What can hang from each mark
vevi: bubuv farap mezaram
farap: bubuv mika vevi vovuni
poda: mobe
tige: bubuv mika vovuni
ridat: tige tineni zamoge
gufiliv: poda tineni
tineni: ginon gufiliv
zamoge: ginon
mobe: tineni vamida vovuni
vovuni: farap mezaram mobe vamida
vamida: mezaram mobe vovuni
bubuv: farap
mika: bubuv ridat vevi
mezaram: vamida vevi vovuni
ginon: gufiliv mika ridat zamoge

Each row was made from one small tree. The marks that hang from a mark follow it in brackets, in alphabetical order. Every link used is in the known rows. Write each row's tree.
Each row is shifted at random along 5 fixed directions that mean nothing.
Known rows
zamoge[ginon[gufiliv[poda] ridat[tineni]]]: 90	274	-65	72	274	66	-144	24	-102	-155	199	243	-54	-1	-214	-71	-113	-284	75	126	-27	-271	-81	-175	-96	63	59	272	-327	-195	-209	-351	-420	-113	432	-50	206	-98	-257	236	85	-115	208	-211	102	102	55	-17	183	312	176	10	331	401	-212	-6	-142	-48	81	-208	167	-389
mobe[tineni vovuni[farap]]: -162	-130	138	105	-215	176	-28	188	166	-112	138	144	-246	249	287	197	-74	46	108	-8	-20	-108	15	55	74	27	9	51	-55	1	237	-59	-14	164	-287	245	65	20	-78	-108	232	-162	-62	287	-94	76	360	-80	73	35	-1	105	246	-97	71	34	-77	-245	26	165	-135	-15
vevi[farap[bubuv] mezaram[vovuni[mobe[tineni[ginon] vamida]]]]: 157	-216	234	353	-597	157	-560	-121	-292	-259	432	552	-337	220	194	409	33	-168	226	-153	-55	-769	-70	175	462	291	135	-227	110	155	309	2	-234	214	-52	289	209	376	-879	-28	688	-306	97	624	-90	82	88	-317	261	-69	177	-29	121	-101	75	65	-346	-613	-379	-1	-292	-46
bubuv[farap[mika[ridat[tige tineni]]]]: 241	70	343	146	-184	-135	-420	-29	-165	6	-92	514	-324	-180	214	79	65	-646	14	-324	347	-432	-371	274	454	22	427	195	202	-174	-579	502	-225	-296	510	406	457	228	-501	181	277	316	-127	93	442	186	-304	381	268	-215	287	-267	401	576	-125	-70	348	3	-432	-385	-363	-157
vevi[bubuv[farap] mezaram[vamida[mobe[tineni[ginon]]] vovuni]]: 46	0	-42	-286	-68	76	-134	-209	152	-143	243	37	-62	-197	-123	34	-54	245	302	16	-123	-128	120	-14	-312	394	-193	53	-33	-158	391	-212	113	105	-106	-73	-89	82	-48	-287	-154	-303	165	115	-223	-10	119	-220	-30	-15	-12	83	191	-147	178	-52	-176	-48	151	129	92	153
poda[mobe[tineni[ginon[zamoge]] vovuni[farap[bubuv] vamida]]]: -43	94	92	64	-59	73	-62	83	150	-209	325	140	-74	13	390	129	13	112	274	115	82	-189	118	109	-7	94	33	56	-105	37	341	55	-55	86	-150	157	48	110	-89	-22	138	-183	-72	147	-137	53	168	67	175	9	39	133	395	-65	-22	40	-47	-200	126	139	-113	0
farap[bubuv vovuni[mezaram[vevi] vamida]]: -10	221	-136	-7	-211	138	3	-17	64	-301	510	-146	174	293	360	232	73	314	178	326	-213	-228	572	155	-113	87	-191	-108	-121	223	720	-28	261	185	-360	-68	-244	247	16	-129	89	-169	-130	27	-263	31	354	-143	-104	76	-230	233	-9	-395	156	152	-262	-277	396	411	23	5
farap[bubuv mika vevi vovuni[mezaram[vamida]]]: 33	24	-7	-73	-240	87	-11	-119	75	-235	575	-185	216	563	343	189	176	122	138	303	-130	-245	661	354	66	185	-145	-184	85	327	478	39	454	165	-287	-3	-185	239	-120	-172	125	34	-256	132	-176	-18	179	-168	-127	-154	-235	1	-117	-427	144	79	-241	-266	76	307	27	45
vamida[mobe vovuni[farap[vevi] mezaram]]: -22	258	43	26	-214	139	-142	91	346	-326	300	111	-216	47	124	-23	162	15	-69	257	-182	-105	148	-110	36	162	-174	134	-80	2	226	-258	-17	19	-166	34	-67	87	-78	67	63	-57	142	54	-286	116	8	-13	-4	115	124	211	422	62	23	107	-79	-260	240	179	-105	-63
zamoge[ginon[mika[bubuv vevi[farap]] ridat]]: 171	-134	-52	87	-108	71	55	-142	-129	28	97	34	154	168	95	111	-51	-144	181	137	189	-219	-210	88	54	29	118	125	69	-104	-110	240	176	-150	250	139	279	109	-104	67	7	196	-166	84	28	325	-96	295	95	-243	-134	-158	111	205	-25	-34	156	-52	-303	-159	-18	-125
mezaram[vamida[mobe[tineni[gufiliv] vovuni]] vevi[bubuv]]: 61	-194	115	-288	78	11	-111	-195	108	73	46	-109	-2	-83	202	-125	-36	-182	151	76	130	1	-6	188	43	-36	96	183	215	-273	-16	480	272	79	11	268	36	65	-121	-201	-362	199	-151	140	34	268	-162	425	-75	-326	-24	-154	4	23	153	-69	222	246	-17	-212	-61	186
vovuni[mobe[tineni[ginon[ridat] gufiliv] vamida[mezaram]]]: 13	159	340	-73	166	-49	-144	0	194	57	56	164	12	-166	362	-236	-81	-140	1	125	170	21	-61	37	26	-44	208	274	101	-128	-122	462	103	-143	218	324	141	-8	-190	112	-133	194	-209	-81	169	193	-122	560	154	-206	8	-9	200	228	-153	-182	270	71	-82	-138	-299	18
zamoge[ginon[mika[bubuv]]]: 238	227	136	11	129	-85	-32	-209	-122	186	2	40	228	-191	76	2	-50	-327	-79	156	215	-101	-250	110	45	100	252	266	0	-189	-272	417	139	-369	518	180	295	128	-213	167	-181	437	-395	-213	152	145	-228	573	13	-280	-110	-147	181	525	-111	-116	427	106	-173	-106	-286	-98
vovuni[farap mobe vamida[mezaram]]: -59	306	-101	-38	-128	112	-287	76	440	-174	87	238	-379	-151	58	-275	69	2	-67	199	38	236	-25	-340	-143	177	-218	188	-198	-4	-126	-223	-67	-47	-137	-100	-335	-203	-21	150	-62	-80	255	-11	-211	77	-119	137	130	19	78	177	263	116	-273	-120	-165	-182	120	109	27	-96
vamida[vovuni[mezaram[vevi[farap]] mobe]]: 70	-106	123	-256	-156	238	-147	9	540	-17	39	131	-267	181	-249	-444	-36	-426	-52	288	35	302	-179	-212	-191	118	-338	316	100	-96	-471	-244	94	81	12	-165	-401	-363	-138	-96	-197	143	243	132	-216	187	-243	74	-45	-233	-54	-236	-22	241	-380	-203	-179	-36	-431	-71	193	-135
vevi[bubuv farap mezaram]: 27	84	-6	-264	-39	-58	-159	-364	55	81	-1	187	-171	-330	-379	-83	38	132	228	-114	-172	41	-86	-232	-335	498	-147	145	50	-180	80	-166	164	-43	93	-130	28	-58	82	-190	-127	-180	288	-72	-98	-46	74	-149	-2	48	55	72	251	157	30	37	-116	165	20	95	-12	169
tineni[ginon[gufiliv[poda] mika[vevi[mezaram[vamida]]]]]: 313	-411	-15	37	-387	206	159	19	-36	19	212	18	288	509	230	80	-172	44	292	268	48	-192	34	192	-142	-93	-20	0	238	142	108	216	451	125	-92	-12	-114	76	-145	-96	141	146	-90	317	-120	333	12	124	78	-435	-381	-164	-191	-39	98	-153	-169	-206	-624	-63	159	-195
vevi[bubuv[farap[mika[ridat[zamoge]]]]]: 60	47	36	-245	33	-126	-73	-114	66	42	-53	41	-34	-243	-59	-40	35	-99	205	-110	64	8	-13	80	-146	216	23	215	121	-219	-131	189	240	-148	192	33	129	-34	205	-105	-177	139	73	-107	92	72	-93	184	3	-110	55	-69	282	228	40	-5	185	254	-28	-39	24	86
tige[bubuv mika[vevi]]: 322	-229	-133	-11	-131	78	132	62	43	-210	109	-225	97	389	169	98	99	-33	113	197	11	-97	102	224	61	-168	-18	103	79	-38	-9	452	428	40	-23	-30	18	86	253	-228	-61	330	-142	204	30	217	-32	293	-5	-319	-134	-52	120	99	102	-27	129	44	-232	209	-53	3
zamoge[ginon[gufiliv mika]]: -39	-113	-130	-105	61	20	-43	14	-69	98	97	12	-38	-16	-4	23	-8	110	312	-3	24	41	2	-48	61	63	-12	50	-7	-93	53	-248	62	-42	59	52	89	-116	-89	-40	-100	-120	122	36	-136	170	-45	-2	112	93	-8	54	6	28	55	-82	-38	108	-32	-248	222	-29
gufiliv[poda[mobe[vamida]] tineni]: 461	109	73	116	-284	203	524	6	-1	-258	319	49	586	425	523	287	-304	-37	96	398	107	-410	305	522	-542	-196	177	217	-51	66	709	851	539	13	-86	194	-47	649	-34	-144	-39	226	-693	40	-9	-56	498	486	-189	-447	-594	39	319	-4	154	120	146	-307	101	601	-392	-232
tige[mika[ridat[tineni]] vovuni[vamida]]: 208	177	-148	33	177	47	-32	15	163	-139	81	-47	-29	76	21	-86	20	-188	-57	173	166	42	168	-36	0	-100	-90	177	-166	-157	-241	182	71	-46	226	-34	77	-66	120	-27	-36	129	-316	-145	138	-6	173	158	9	-90	-106	-16	286	126	-120	-282	83	24	103	161	31	-37
tineni[ginon gufiliv[poda[mobe[vamida[vovuni[mezaram[vevi]]]]]]]: 328	-3	472	315	-376	-35	-320	27	-388	-56	320	360	193	118	710	182	-7	-284	291	21	92	-602	-53	473	315	-216	466	43	345	43	178	766	118	40	213	424	347	440	-616	97	488	374	-192	253	130	275	-244	542	306	-280	23	-30	39	197	142	22	168	-109	-479	-367	-471	-128
vamida[mobe[tineni[ginon]] vovuni]: 96	-319	327	-204	-140	94	6	52	394	85	32	114	-56	32	165	-180	-72	-381	-19	98	235	118	-174	141	100	31	20	260	319	-204	-250	289	253	-41	32	303	50	-81	-108	-105	-275	321	-105	200	-115	224	-241	406	3	-437	-13	-213	99	240	-20	11	360	115	-338	-156	-101	120
ridat[tineni[ginon] zamoge]: 49	30	-27	74	-55	-56	-70	191	103	-67	208	183	97	-19	132	-65	-168	-194	254	59	119	-147	46	137	-86	18	19	99	72	-80	-147	63	-47	174	40	-21	-19	-132	-108	24	6	128	52	84	2	180	181	187	99	56	12	-46	146	131	-143	195	-38	76	-119	-30	79	-85
gufiliv[poda tineni[ginon[mika[vevi[farap mezaram]] ridat]]]: 123	224	253	408	-125	33	-365	-39	-544	-245	357	451	-116	230	120	375	28	-301	83	-156	-128	-639	-40	96	114	-64	429	159	-52	-56	-11	213	-398	-128	536	365	555	257	-415	306	621	-63	79	9	372	-11	-59	51	345	251	351	55	441	369	91	105	-36	-211	-58	-316	-247	-210
vamida[mobe[tineni] vovuni[farap[mika]]]: 59	-106	161	114	-355	153	-36	108	271	-180	188	154	-128	157	357	190	48	-105	-48	81	107	-203	7	191	257	100	59	61	91	-35	187	165	131	-37	-167	357	125	282	-194	-49	59	101	-200	283	-169	93	69	157	-27	-245	9	53	384	20	170	79	197	-321	4	166	-245	17
tige[bubuv[farap] mika[ridat[tineni[ginon gufiliv]] vevi]]: -12	390	-261	215	331	8	-289	274	-190	-784	390	-129	-218	90	-125	303	365	153	227	-61	-429	-446	153	-228	200	-85	6	129	-408	-140	-14	-386	-623	109	248	-205	459	-69	305	131	457	-273	579	-117	215	63	84	-304	381	731	747	363	824	256	34	33	-237	-80	399	-41	119	-243
vamida[mezaram[vevi] vovuni]: 80	-111	9	-195	-287	372	-61	212	512	-356	298	-51	-339	480	-370	-255	-107	-281	-99	449	-337	17	65	-304	-303	29	-436	128	-55	-27	-270	-742	-133	211	-114	-360	-520	-337	-193	-139	34	-92	492	210	-311	185	-62	-310	-60	14	23	-119	77	176	-230	-147	-504	-314	-312	121	372	-301
mika[bubuv[farap] ridat[tineni] vevi[mezaram]]: 271	-91	-162	-15	-11	156	178	33	100	-376	107	-153	199	14	34	-34	48	-175	202	73	-19	-215	-246	18	-136	-107	-13	250	3	-163	-123	395	102	137	59	-198	197	90	309	-14	-39	213	186	43	121	372	105	250	124	-44	55	-78	377	342	-161	188	181	128	-154	-31	43	-212
farap[mika vevi[mezaram[vovuni]]]: -71	-111	61	-208	-56	19	-68	-102	111	37	228	-116	-26	296	-65	-91	80	87	117	111	-125	130	263	95	-53	172	-146	-14	175	115	59	-236	375	124	-83	-58	-191	-104	-34	-199	-64	20	13	42	-75	-9	19	-198	-70	-17	-70	-65	-146	-119	-17	-81	-168	23	-132	-2	141	108
farap[bubuv vevi vovuni[mezaram mobe vamida]]: -299	-128	11	-547	113	-80	-299	-93	337	83	245	-54	-258	-42	185	-393	344	22	350	-39	31	509	420	21	84	147	-267	89	253	37	46	-24	397	218	-329	-8	-245	-424	287	-168	-346	-33	358	16	-242	119	-307	70	88	66	124	25	-305	-323	-80	175	-27	528	188	-313	326	431
zamoge[ginon[gufiliv[tineni] ridat[tige[bubuv vovuni[mobe]]]]]: 59	-120	-44	-56	108	69	-405	67	29	-125	171	462	-375	57	-229	-186	-21	-545	294	-66	161	-117	-225	-208	172	43	-28	222	-59	-256	-556	-368	-564	35	374	59	201	-379	-297	132	88	-185	498	150	38	151	-260	-86	318	175	354	-194	171	288	-332	-89	-211	90	-284	-524	352	-250
bubuv[farap[mika[ridat] vevi[mezaram[vamida vovuni]]]]: 192	-11	257	-260	-46	5	-111	-162	228	31	-31	148	-121	77	-98	-285	-14	-382	-3	63	163	26	-161	85	-128	126	-70	280	174	-101	-495	117	207	-127	236	-18	-50	-101	-200	-63	-93	286	-68	-11	166	158	-238	165	55	-342	-49	-329	125	319	-238	-266	60	95	-475	-179	-15	-109
poda[mobe[tineni vamida vovuni[farap[vevi[bubuv]]]]]: 279	36	436	148	-128	31	-244	-108	24	-18	135	388	-215	-85	510	107	-5	-449	54	21	292	-451	-151	349	330	28	395	121	89	-60	-25	724	-13	-104	145	490	324	376	-560	84	257	164	-435	308	211	179	-57	517	180	-399	46	-159	431	280	-47	-115	266	-230	-261	44	-550	-43
ginon[gufiliv[poda] mika ridat zamoge]: 6	-107	-156	44	-52	-58	-124	51	-321	44	142	238	-151	171	254	91	2	142	326	-74	87	-346	218	66	87	-157	203	-25	-57	7	124	-12	-25	-329	344	233	219	107	-241	155	227	-328	38	-18	220	266	32	-82	162	124	-113	15	190	-8	118	-119	-148	-64	8	-393	380	-132
ginon[ridat[tige[vovuni] zamoge]]: 22	107	-9	-94	45	-192	-204	-12	-15	89	-27	346	-178	-150	118	-153	-112	-344	206	-61	334	-99	30	55	70	-32	159	191	87	-224	-286	187	-109	-153	391	227	180	-67	-44	128	-43	31	-23	-153	239	226	17	206	63	30	62	-144	208	223	-150	6	155	222	-5	-241	74	-16
tineni[ginon gufiliv[poda]]: 60	30	68	111	-190	19	112	179	-190	-164	327	-20	477	299	372	202	-95	267	348	200	-188	-235	207	175	-251	-118	63	53	100	99	506	131	279	189	-91	3	44	152	82	-49	233	96	40	-34	-137	84	205	85	107	54	-107	213	4	-54	163	119	-129	-70	-71	6	-51	-161
gufiliv[tineni[ginon[zamoge]]]: 167	-260	215	169	-367	95	-54	102	-21	-31	222	281	105	328	276	73	-154	-321	174	74	141	-254	-127	222	-66	-113	76	85	246	5	-159	341	80	46	82	232	39	12	-328	-27	175	180	-112	328	27	135	-77	231	174	-294	-143	-212	-26	121	-86	85	-35	-65	-508	-164	-63	-86
ridat[tineni[ginon gufiliv[poda[mobe[vamida]]]] zamoge]: 134	-32	61	-110	65	-15	-50	222	245	-100	225	242	152	30	54	-324	-211	-353	365	113	158	18	-7	78	-281	-50	-26	248	106	-126	-346	80	-78	254	110	-144	-134	-348	-102	7	-57	181	271	78	5	192	27	264	171	-42	70	-146	117	230	-334	10	-129	191	-367	-196	230	-229
ginon[gufiliv[poda] mika[bubuv vevi[farap]] zamoge]: 78	-69	-290	63	9	0	-221	28	-349	-182	239	58	-164	23	128	185	305	150	369	-165	-143	-345	70	-71	211	-62	170	-6	-148	8	55	-45	-197	-131	234	7	288	68	-108	200	285	-285	448	44	120	313	-124	-110	265	284	273	126	347	223	117	31	-143	25	28	-404	409	-182
tineni[ginon[gufiliv[poda[mobe]] zamoge]]: -83	370	70	-1	340	-148	-354	62	-226	-116	248	170	-141	-275	-31	-88	129	-22	184	-37	-146	-165	46	-202	13	63	135	209	-210	-104	-147	-320	-428	-184	467	3	214	-189	-161	325	176	-199	425	-326	132	95	-237	-50	365	473	445	153	356	432	-103	42	-98	190	157	-444	180	-141
ginon[gufiliv ridat[zamoge]]: 180	-271	-206	-52	-214	110	233	141	132	-4	57	133	157	343	162	-106	-277	17	328	269	149	-158	130	81	-266	-131	-155	35	68	10	125	29	297	31	-81	-51	-195	17	-65	-119	-50	-77	-68	149	-49	340	334	-3	-61	-210	-443	-127	-27	-136	-80	-65	-216	-113	-257	67	356	-241
vamida[vovuni[farap[mika vevi] mezaram mobe[tineni[ginon]]]]: -368	81	70	-438	138	1	-38	15	601	124	5	-117	-219	-154	83	-453	191	189	163	44	39	712	147	-174	-194	213	-308	336	131	-128	-68	-213	373	50	-255	16	-187	-432	467	-160	-474	83	225	-175	-280	83	-138	160	-8	63	21	157	93	-102	-37	5	158	444	237	-161	156	330
zamoge[ginon[gufiliv[poda] mika[ridat vevi]]]: -47	28	41	-82	325	-133	-258	-88	-358	146	-4	65	-161	-306	53	-42	142	-170	249	-275	104	-7	-143	-12	360	-75	334	239	35	-280	-228	145	-82	-204	460	285	499	-83	-73	196	-46	83	196	-183	213	285	-356	317	296	234	332	31	150	379	84	8	358	460	55	-709	60	45
mika[ridat[tige zamoge[ginon]]]: 180	-238	-8	283	-504	-61	-12	92	-290	-103	161	286	164	49	614	310	-243	-234	358	-120	373	-566	44	496	414	-199	373	-85	309	-39	279	692	216	126	20	464	278	449	-268	-3	235	194	-289	345	33	383	206	370	91	-244	-180	-98	57	-65	168	257	263	-105	-210	-86	-282	-39
mezaram[vovuni[farap[bubuv vevi]]]: 80	400	114	37	70	34	-262	-41	57	-131	165	119	-70	52	-58	-2	90	-360	-163	278	-35	-212	-75	-80	-41	195	-58	234	-219	-43	-161	-141	-215	-94	229	-34	21	30	-239	208	142	93	-26	-204	59	22	-11	-24	-21	116	150	-45	277	384	-229	-7	-67	-187	68	68	-95	-226
ginon[gufiliv[poda] mika zamoge]: -38	-500	-294	-346	-139	92	176	165	133	102	87	-35	-65	316	44	-171	-56	271	460	27	42	237	254	-13	-261	-104	-209	16	76	48	90	-261	360	7	-144	-118	-322	-309	134	-193	-181	-275	319	171	-201	246	12	-183	27	-77	-295	-50	-152	-189	43	-135	-305	154	-223	-253	719	-42
vamida[mezaram[vevi[bubuv]] mobe[vovuni]]: 60	522	230	67	27	-76	-137	-79	-45	-281	336	-31	-37	-169	260	203	90	83	-180	227	-316	-468	262	120	118	50	241	131	-39	-139	494	229	13	-169	209	279	302	485	-189	69	-11	75	-284	-196	75	73	93	304	-103	133	81	258	613	233	270	121	264	-201	545	233	-502	54
vamida[mobe[vovuni[farap[mika[ridat]] mezaram]]]: -190	124	25	-78	-8	45	54	96	220	-194	167	-46	-78	8	132	9	42	179	22	105	-51	103	173	-43	8	91	-63	156	-15	-62	300	-90	161	-32	-77	154	22	13	169	-17	-117	-78	-47	-55	-142	64	136	25	-19	87	35	181	332	-38	53	34	100	-68	295	116	-103	76
farap[mika[bubuv ridat] vevi vovuni[mobe vamida[mezaram]]]: -139	-569	57	-416	-132	-64	-223	-89	192	172	99	-99	-200	69	364	-299	306	-226	337	-248	355	440	185	270	427	-27	-1	-24	577	-29	-274	484	626	83	-152	266	-3	-238	165	-197	-285	295	84	263	-29	250	-481	316	128	-372	41	-246	-390	-253	8	57	326	533	-288	-579	250	484

Which tree is each row?
49	73	62	125	-462	105	-140	53	133	-126	131	222	-167	106	354	-7	45	-46	88	121	36	-138	17	78	28	113	-80	70	26	87	181	173	198	19	-228	94	-139	117	-159	-19	144	97	31	230	-194	197	-10	166	98	-149	-154	93	87	-21	-17	171	-32	-143	-95	126	-249	-32 : vovuni[farap[bubuv] mezaram]
187	489	219	121	-213	-61	-451	-258	149	132	-5	407	-266	-351	372	-244	148	-248	-114	98	148	-55	-118	-11	64	190	101	227	36	-24	-245	508	148	-214	98	179	-6	107	-309	217	80	356	-153	-26	91	232	-298	612	151	-259	-62	33	191	315	-130	-70	188	35	-89	-41	-441	14 : vovuni[farap[vevi[bubuv]] mezaram vamida]
-100	-102	-33	-292	-51	32	87	21	283	7	2	-184	-35	31	97	-114	132	-14	137	52	85	307	87	1	-71	97	-155	220	148	-114	-39	40	384	-22	-131	38	-15	-134	394	-113	-246	195	68	-113	-149	161	-34	131	-73	-90	-29	15	125	32	85	82	217	268	66	-61	148	152 : vamida[vovuni[farap[bubuv mika[ridat vevi]]]]
-163	-445	63	-171	-78	-49	155	88	65	301	-59	-1	53	50	470	-40	-128	241	474	-141	269	160	72	240	16	-119	92	57	345	-116	175	360	478	39	-183	376	141	-76	167	-244	-237	31	-126	187	-12	325	101	287	104	-203	-239	-4	-119	-254	239	73	274	367	-109	-301	95	314 : mobe[tineni[ginon[gufiliv mika ridat[zamoge]]]]
320	404	97	42	112	42	204	-20	213	-45	188	37	498	146	-24	-187	-229	-97	-134	630	-43	-173	-52	-122	-530	82	-135	318	-171	43	-211	-26	75	-223	362	-248	-156	-51	-134	218	-46	252	-262	-345	33	145	108	218	-25	-229	-356	-129	261	485	-335	-229	-141	-219	-302	234	33	-473 : tineni[ginon[gufiliv zamoge]]
-338	204	-45	-218	271	64	-10	58	253	-142	138	-268	-237	-278	305	-24	160	441	170	-95	-117	269	318	-131	-6	79	3	167	-180	-128	326	-53	63	31	-256	206	92	-97	306	-41	-179	-249	150	-126	-65	178	191	93	100	294	239	392	353	-126	258	4	175	241	619	41	-2	255 : mobe[tineni vamida[vovuni[farap[mika[bubuv vevi]] mezaram]]]
-134	-290	62	-158	-363	-26	-258	43	-14	-119	250	192	-370	71	422	155	230	294	529	-290	-54	-163	278	285	250	38	-35	-157	263	102	503	19	277	229	-475	197	68	148	-82	-248	198	-291	210	404	-190	168	38	-157	220	97	108	156	14	-425	290	200	-149	59	67	-164	44	274 : bubuv[farap[vevi[mezaram] vovuni[mobe[vamida]]]]
-137	413	-224	-56	223	-31	-119	-193	-154	-370	324	-273	14	-73	34	248	187	336	64	141	-238	-272	366	-54	16	169	7	53	-264	-77	477	-168	-83	-4	18	65	107	298	-32	35	-100	-243	-7	-253	-30	46	169	-129	-60	325	265	300	441	-72	287	101	-85	-104	729	134	-50	39 : mezaram[vamida[mobe] vevi[farap[bubuv mika]]]
221	132	24	-96	66	-49	13	13	40	-193	3	37	137	-189	64	-112	-21	-475	68	32	209	-153	-195	59	-58	-36	73	311	-5	-245	-367	454	13	-188	395	-15	209	11	76	141	-69	319	-8	-162	233	264	-86	353	85	-160	78	-200	373	478	-253	48	327	210	-154	-117	-22	-182 : mika[bubuv[farap[vovuni]] ridat[zamoge]]
-42	-297	139	-176	-118	43	-347	-35	30	-16	68	103	-394	23	94	-31	114	-219	296	-161	7	-79	-73	120	215	-7	33	96	217	-159	-147	123	43	162	-81	187	70	-107	-127	-149	12	-32	302	335	14	258	-264	86	168	-53	247	-127	16	29	80	41	-40	164	-175	-334	90	129 : mezaram[vevi[bubuv[farap[vovuni[mobe[tineni vamida]]]]]]
325	200	-173	30	-170	-75	160	60	132	-220	141	165	257	4	406	240	-42	-64	259	75	211	-409	102	384	-81	20	182	167	48	-78	210	565	101	66	-36	87	202	430	207	-87	-100	242	-297	-22	103	131	431	393	-120	-136	-150	39	517	171	79	241	225	-58	153	360	-244	-165 : ridat[tige[bubuv[farap[mika[vevi]]]] tineni]
6	-265	-208	-59	-37	83	59	147	59	-168	100	-191	-124	306	48	35	63	51	206	26	57	105	276	35	107	-168	-182	9	6	-100	69	-26	270	132	-67	9	32	-119	283	-249	13	-75	-50	115	-82	48	162	-148	41	2	-80	38	58	-204	104	-108	-30	108	57	41	204	145 : tige[mika[ridat] vovuni]
-254	160	198	-312	356	58	-319	81	299	-112	110	-12	-437	-237	-22	-320	44	-24	128	-38	-167	209	19	-314	-69	36	-38	256	-116	-264	-217	-286	-336	98	35	87	-18	-410	-108	-10	-105	-237	493	-41	66	190	-121	21	215	295	446	129	240	167	-86	-216	-87	248	173	-307	114	50 : mobe[tineni[gufiliv] vamida[mezaram[vevi[bubuv] vovuni[farap]]]]
-68	127	154	-121	160	-34	-143	-1	48	-38	121	59	-257	-388	420	12	89	68	246	-134	140	-58	134	156	191	7	249	96	-36	-145	315	316	6	-84	-6	380	180	216	-155	-50	-94	-169	-101	29	37	129	5	300	165	84	203	196	349	33	131	45	297	168	358	-70	-258	238 : poda[mobe[tineni vamida[vovuni[mezaram]]]]
70	-137	-380	-113	-43	9	120	167	42	-26	101	287	-1	226	90	-15	-207	9	501	-1	228	-162	256	61	-193	-104	47	93	6	-82	49	-83	-44	27	127	30	45	-52	102	-1	-33	-275	151	2	111	255	388	-79	-25	97	-175	-48	252	-76	-11	-76	-203	-27	14	-140	523	-265 : ginon[gufiliv[poda] mika ridat[tige tineni zamoge]]
135	238	-157	79	-205	-48	-228	27	149	-158	133	288	-229	-62	317	72	85	-42	131	27	220	-120	190	54	190	34	57	70	-35	-43	72	183	-43	17	7	167	64	161	10	16	67	-17	-113	23	-46	44	118	160	39	-54	5	126	361	26	29	-103	49	-135	176	169	-143	-22 : ridat[tige[mika vovuni[farap mobe vamida[mezaram]]]]
11	-77	-306	-55	57	217	229	254	242	-233	273	-125	189	371	-154	2	-97	165	281	283	-173	19	143	-151	-417	13	-264	122	-150	28	66	-453	-14	274	-168	-342	-182	-254	285	-57	-19	-182	302	5	-177	108	353	-229	30	221	-42	82	163	11	-105	43	-390	-120	-6	125	458	-285 : ridat[tineni[ginon[gufiliv[poda] mika[vevi]]]]
-156	169	289	-353	189	-189	-19	-89	269	136	-42	-104	-134	-475	429	-222	175	61	-6	-105	191	255	56	185	144	73	190	322	220	-335	172	550	376	-250	48	479	253	155	158	-113	-610	312	-221	-231	37	184	-219	642	-42	-106	58	158	315	164	248	233	815	545	483	-232	-382	505 : vamida[mezaram[vovuni[farap[bubuv mika[vevi]]]] mobe[tineni]]
392	-80	-192	610	-361	248	4	141	-270	-613	492	-61	234	512	266	476	22	-51	73	227	-149	-825	56	202	286	-192	152	-154	-122	154	201	291	-71	177	100	-17	256	440	-248	61	603	49	-126	381	91	241	265	-33	184	-62	-18	15	363	96	42	38	-175	-602	-262	269	-149	-369 : tige[mika[bubuv ridat[tineni[ginon[zamoge]]] vevi[mezaram]]]
-335	27	311	-232	91	-81	-314	-127	228	322	-112	114	-472	-346	395	-239	128	39	165	-316	203	438	-1	63	205	96	139	254	219	-226	-120	350	228	-31	-92	470	148	-214	56	-148	-245	125	-77	43	99	175	-150	433	130	-78	75	76	74	-49	134	-99	409	476	145	-363	-208	460 : mobe[tineni vovuni[farap[mika] mezaram[vevi[bubuv]] vamida]]
159	-141	-85	79	-294	-22	92	82	-67	6	201	114	227	65	399	101	-204	65	366	95	139	-255	172	338	28	-52	53	-45	133	8	363	266	357	131	-165	121	-45	207	-225	-137	-33	121	-193	239	-187	276	230	250	-7	-179	-334	22	-43	-144	132	153	41	-13	-108	78	-9	-40 : ridat[zamoge[ginon[gufiliv]]]
-236	-136	-43	-187	-153	-54	-147	7	100	60	3	66	-293	-132	194	-216	47	76	414	-237	115	213	89	68	96	-16	-31	111	284	-143	23	93	219	196	-166	168	-72	-153	80	-217	-213	-17	271	147	-77	320	-45	135	106	101	46	53	-64	-156	75	187	85	425	49	-360	62	276 : vovuni[mezaram[vevi[farap[mika[ridat[tige tineni zamoge]]]]]]
-206	-98	30	28	-351	224	96	260	296	-449	412	-97	-236	330	379	199	-6	411	135	184	-311	-216	354	80	47	-64	-116	-48	13	14	749	-209	127	304	-548	194	-77	203	4	-249	28	-275	92	363	-359	179	339	-113	-18	140	-27	330	358	-362	336	231	-119	-332	400	279	-131	106 : vamida[mezaram[vevi] mobe[tineni vovuni[farap]]]
-165	220	-176	-260	78	237	278	73	732	-85	179	-185	215	57	114	-391	-185	489	90	494	-28	595	290	-252	-675	138	-471	268	-174	78	327	-198	459	206	-437	-269	-662	-325	443	-194	-511	-95	-11	-110	-424	51	279	158	-101	-108	-419	233	-32	-287	-245	-182	-198	-56	241	449	161	15 : vovuni[mezaram mobe[tineni[ginon]] vamida]
